Below are the code and all the weights of a small trained network. Each question names an input and a target symbol and asks about switching units off, where a switched-off unit gives its printed mean instead of its output.

import numpy as np


def w(rows, s, z=0):
    codes = np.array(rows[::2]) - 128.0
    scale = np.full(codes.shape[1], s)
    scale[-1] = z or s
    return codes * scale


def softmax(a):
    e = np.exp(a - a.max(-1, keepdims=True))
    return e / e.sum(-1, keepdims=True)


def log_softmax(a):
    a = a - a.max(-1, keepdims=True)
    return a - np.log(np.exp(a).sum(-1, keepdims=True))


def net(x, mask):
    ids = ['ζθμπστω'.index(c) for c in x.split()]
    T = len(ids)
    res = E[ids] + P[:T]
    u = 0
    for l in range(3):
        r = res
        for j in range(3):
            rows = slice(2 * j, 2 * j + 2)
            q, k, v = (r @ M[l][rows].T for M in (Q, K, V))
            z = softmax(np.where(np.tri(T) > 0, q @ k.T / 2**0.5, -1e9)) @ v
            o = O[l][rows]
            res = res + np.where(mask[u + j], z, o[:, -1]) @ o[:, :-1]
        u += 3
    return log_softmax(res[-1] @ U[:, :-1].T + U[:, -1])


Q, K, V, O = {}, {}, {}, {}
E = w([
[128,80,152,97,182,142,154,133,123,248],'ζ',
[141,167,176,82,172,85,129,145,127,145],'θ',
[180,59,125,116,146,93,42,125,139,139],'μ',
[114,114,166,169,108,155,92,172,209,180],'π',
[195,121,109,121,71,172,194,157,82,69],'σ',
[124,178,81,118,166,220,46,105,75,117],'τ',
[143,163,60,206,175,122,117,140,163,124],'ω',
],0.017)
P = w([
[34,135,111,1,215,209,98,238,217,11],'0',
[149,67,171,80,239,165,141,136,179,40],'1',
[161,72,189,103,210,176,135,144,161,69],'2',
[105,65,160,103,166,118,159,157,134,96],'3',
[110,80,154,119,144,120,149,165,124,117],'4',
[120,105,142,113,123,125,141,168,127,141],'5',
[129,121,133,127,116,123,130,173,111,148],'6',
[145,143,122,127,103,130,117,173,105,159],'7',
[161,159,106,132,90,128,103,171,99,171],'8',
[164,173,97,160,95,126,99,168,70,172],'9',
[175,195,85,166,88,127,97,164,62,180],'10',
[200,214,63,182,96,127,92,147,43,185],'11',
[208,226,40,173,78,118,97,151,58,191],'12',
[218,246,13,188,76,110,110,145,41,194],'13',
],0.0063)
Q[0] = w([
[233,150,128,122,176,82,124,235,139,191],'L0H0',
[91,116,114,151,131,213,137,89,153,3],'L0H0',
[111,80,87,134,70,166,146,157,71,101],'L0H1',
[38,56,137,133,198,155,115,67,209,136],'L0H1',
[132,167,137,182,135,214,164,124,152,136],'L0H2',
[178,165,85,139,110,108,122,163,57,173],'L0H2',
],0.0059)
K[0] = w([
[213,116,93,89,38,226,228,174,68,54],'L0H0',
[119,178,147,254,183,114,62,16,108,184],'L0H0',
[126,121,104,167,97,184,169,188,146,102],'L0H1',
[94,135,120,185,181,138,66,121,198,131],'L0H1',
[126,160,158,95,163,116,163,117,105,110],'L0H2',
[152,74,128,123,84,181,154,194,92,104],'L0H2',
],0.0069)
V[0] = w([
[176,75,109,161,45,165,229,134,53,66],'L0H0',
[171,81,56,151,33,182,207,162,61,59],'L0H0',
[112,131,143,158,69,106,127,57,95,166],'L0H1',
[100,202,199,51,226,80,61,120,186,209],'L0H1',
[156,97,148,132,24,159,245,127,43,81],'L0H2',
[112,108,151,50,174,168,202,172,140,2],'L0H2',
],0.0059)
O[0] = w([
[119,110,145,201,83,123,106,163,30,88,239],'L0H0',
[120,117,213,218,138,134,122,187,62,79,255],'L0H0',
[121,192,179,158,28,88,111,51,147,128,42],'L0H1',
[70,164,122,174,241,66,92,102,124,136,162],'L0H1',
[170,174,171,147,5,170,115,186,87,228,128],'L0H2',
[118,111,169,102,142,171,128,253,144,155,246],'L0H2',
],0.0054,0.0065)
Q[1] = w([
[129,123,88,172,120,166,102,136,108,253],'L1H0',
[118,121,75,98,205,169,119,123,101,99],'L1H0',
[136,98,51,79,110,168,187,71,190,146],'L1H1',
[93,144,57,149,135,109,168,161,115,121],'L1H1',
[160,89,129,134,194,109,162,154,56,95],'L1H2',
[89,111,141,64,142,93,154,2,202,127],'L1H2',
],0.0069)
K[1] = w([
[212,128,73,105,67,165,167,130,157,224],'L1H0',
[82,189,30,196,154,129,9,36,67,240],'L1H0',
[26,94,155,77,194,182,114,195,187,131],'L1H1',
[105,85,94,184,178,75,60,96,171,145],'L1H1',
[149,228,101,119,144,7,48,52,167,252],'L1H2',
[84,26,155,24,217,161,173,143,167,26],'L1H2',
],0.0048)
V[1] = w([
[115,93,150,151,23,73,179,118,124,132],'L1H0',
[81,104,173,135,156,75,140,123,162,71],'L1H0',
[134,184,141,175,90,130,156,134,100,95],'L1H1',
[143,156,89,20,79,218,189,157,159,106],'L1H1',
[130,62,254,47,63,96,128,107,106,152],'L1H2',
[133,133,99,67,166,110,102,149,207,157],'L1H2',
],0.0058)
O[1] = w([
[124,85,66,151,116,133,95,234,166,189,2],'L1H0',
[111,82,143,158,171,45,168,192,90,80,123],'L1H0',
[72,185,84,112,185,127,126,176,106,124,106],'L1H1',
[76,56,216,131,217,188,145,176,94,114,215],'L1H1',
[48,88,3,60,206,95,169,197,50,133,50],'L1H2',
[37,136,161,134,150,213,131,138,100,51,160],'L1H2',
],0.0061,0.0069)
Q[2] = w([
[92,104,100,101,109,119,129,167,128,254],'L2H0',
[142,148,112,128,145,103,127,71,148,34],'L2H0',
[112,118,76,113,130,54,120,159,147,184],'L2H1',
[110,154,121,94,164,119,125,33,186,185],'L2H1',
[83,149,99,145,131,182,116,130,116,78],'L2H2',
[124,102,121,89,129,55,147,107,158,130],'L2H2',
],0.0091)
K[2] = w([
[7,120,167,106,253,123,95,88,135,151],'L2H0',
[243,80,107,62,25,214,229,152,107,56],'L2H0',
[100,45,249,69,136,167,161,161,104,71],'L2H1',
[80,70,195,138,182,61,105,170,189,107],'L2H1',
[150,74,91,94,45,199,174,149,105,36],'L2H2',
[110,41,170,91,210,84,122,113,179,130],'L2H2',
],0.0068)
V[2] = w([
[158,91,147,75,86,187,253,168,128,87],'L2H0',
[98,67,163,62,105,117,99,125,100,146],'L2H0',
[140,171,168,101,79,180,134,140,40,55],'L2H1',
[125,110,134,200,85,92,222,185,177,103],'L2H1',
[205,158,211,116,94,32,159,122,74,202],'L2H2',
[78,39,222,154,174,78,127,152,145,123],'L2H2',
],0.0052)
O[2] = w([
[104,95,136,139,67,234,162,91,132,174,225],'L2H0',
[144,113,211,82,108,155,93,112,174,91,151],'L2H0',
[92,139,40,99,138,140,166,86,115,99,252],'L2H1',
[63,119,152,141,66,144,103,213,108,58,146],'L2H1',
[140,135,184,81,168,75,113,159,132,148,129],'L2H2',
[254,175,133,202,102,53,145,165,93,151,175],'L2H2',
],0.0076,0.011)
U = w([
[172,49,110,108,136,96,49,115,117,90,90],'ζ',
[136,205,144,85,170,80,170,156,94,115,129],'θ',
[196,115,88,123,95,109,155,141,84,118,4],'μ',
[116,161,53,212,131,129,153,141,136,113,116],'π',
[50,121,74,97,132,165,125,118,104,99,187],'σ',
[117,85,122,122,149,145,163,92,135,255,206],'τ',
[116,132,209,170,75,149,95,143,205,164,124],'ω',
],0.01,0.0029)

Each question gives the input, a string of symbols that net reads in full, and the target symbol t.
The units are the heads (2 rows each of Q, K, V and O). Each row of codes is followed by its name. A weight is (code - 128) times the scale printed after its matrix; where a second scale follows, it is the last column's (O and U).
mask holds one flag per head, layer by layer. A switched-off head (its flag False) gives its mean, the last column of its rows in O, instead of its output. The means were averaged over made-up inputs and are rounded, as every weight is.
A unit's drop is (log p(t) with every unit on - log p(t) with that unit switched off) / (log p(t) with every unit on - log p(t) with every unit switched off).
The circuit of an input: a set's keep is (log p(t) with only the set's units on - log p(t) with every unit switched off) / (log p(t) with every unit on - log p(t) with every unit switched off). Starting from all 9 units, units are removed one at a time, each time the one whose removal leaves the highest keep (on an exact tie, the one counted first), for as long as the keep stays at least 0.8.
units of the circuit, in order: the units of the circuit, biggest drop first
unit that matters most: the unit with the biggest drop
which heads matter: for each layer, one digit per head in row order, 1 if its drop is at least 0.15 and else 0, layers parted by /
drop when u is switched off: that unit's drop, to one decimal
input π θ θ τ σ θ τ θ ω τ μ, target ω: unit that matters most : L0H1
input σ ω θ σ ω π τ θ σ ζ π, target σ: which heads matter : 011 / 011 / 011
input ω σ θ μ, target σ: which heads matter : 111 / 011 / 110
input θ ζ θ θ μ θ σ μ ω, target ω: which heads matter : 010 / 001 / 000
input τ θ π θ ζ σ θ μ μ τ θ, target τ: units of the circuit, in order : [L0H1 L2H0 L2H1 L0H2]
input τ ω σ τ, target ω: which heads matter : 000 / 011 / 010
input τ θ σ, target τ: units of the circuit, in order : [L2H1 L0H0]
input τ μ σ θ ω σ ζ ζ θ σ τ, target τ: which heads matter : 111 / 100 / 010
input θ σ ω τ, target ω: units of the circuit, in order : [L1H2 L2H1]
input θ θ σ, target σ: units of the circuit, in order : [L1H2 L0H0]
input σ σ θ σ ζ, target σ: units of the circuit, in order : [L2H1 L0H0]
input σ θ σ θ θ θ θ ω σ τ π, target τ: which heads matter : 100 / 110 / 011
input σ θ θ ω σ σ θ σ ω θ σ ω σ σ, target ω: which heads matter : 001 / 101 / 001
input θ θ σ θ μ θ θ τ μ, target τ: unit that matters most : L0H1
input τ θ ω θ θ τ θ σ, target τ: units of the circuit, in order : [L0H0 L2H1 L2H0]
input σ θ ω θ θ ω ζ θ μ θ τ θ μ, target τ: units of the circuit, in order : [L2H0 L0H2 L0H1]
input σ π ω ζ, target ω: which heads matter : 100 / 011 / 010
input μ ω ω θ τ σ θ θ θ θ θ ζ, target θ: units of the circuit, in order : [L2H2 L2H0 L0H0]
input μ θ ω σ θ θ π θ μ ζ, target μ: which heads matter : 100 / 001 / 001
input σ θ θ θ ω, target ω: which heads matter : 011 / 001 / 110
input θ π θ σ θ θ μ θ, target μ: which heads matter : 111 / 111 / 101
input θ ζ θ σ θ, target σ: unit that matters most : L0H1
input ζ ζ θ σ π ω ω θ τ μ θ, target τ: which heads matter : 111 / 110 / 110
input θ σ θ π, target σ: drop when L2H1 is switched off : 0.6
input θ π θ θ ω θ σ, target ω: drop when L2H1 is switched off : 0.2
input ω θ σ ω θ θ ζ, target θ: drop when L2H2 is switched off : 0.3
input θ ζ μ σ ω θ, target ω: drop when L0H1 is switched off : 1.1
input θ σ π θ θ ζ π, target π: unit that matters most : L1H2
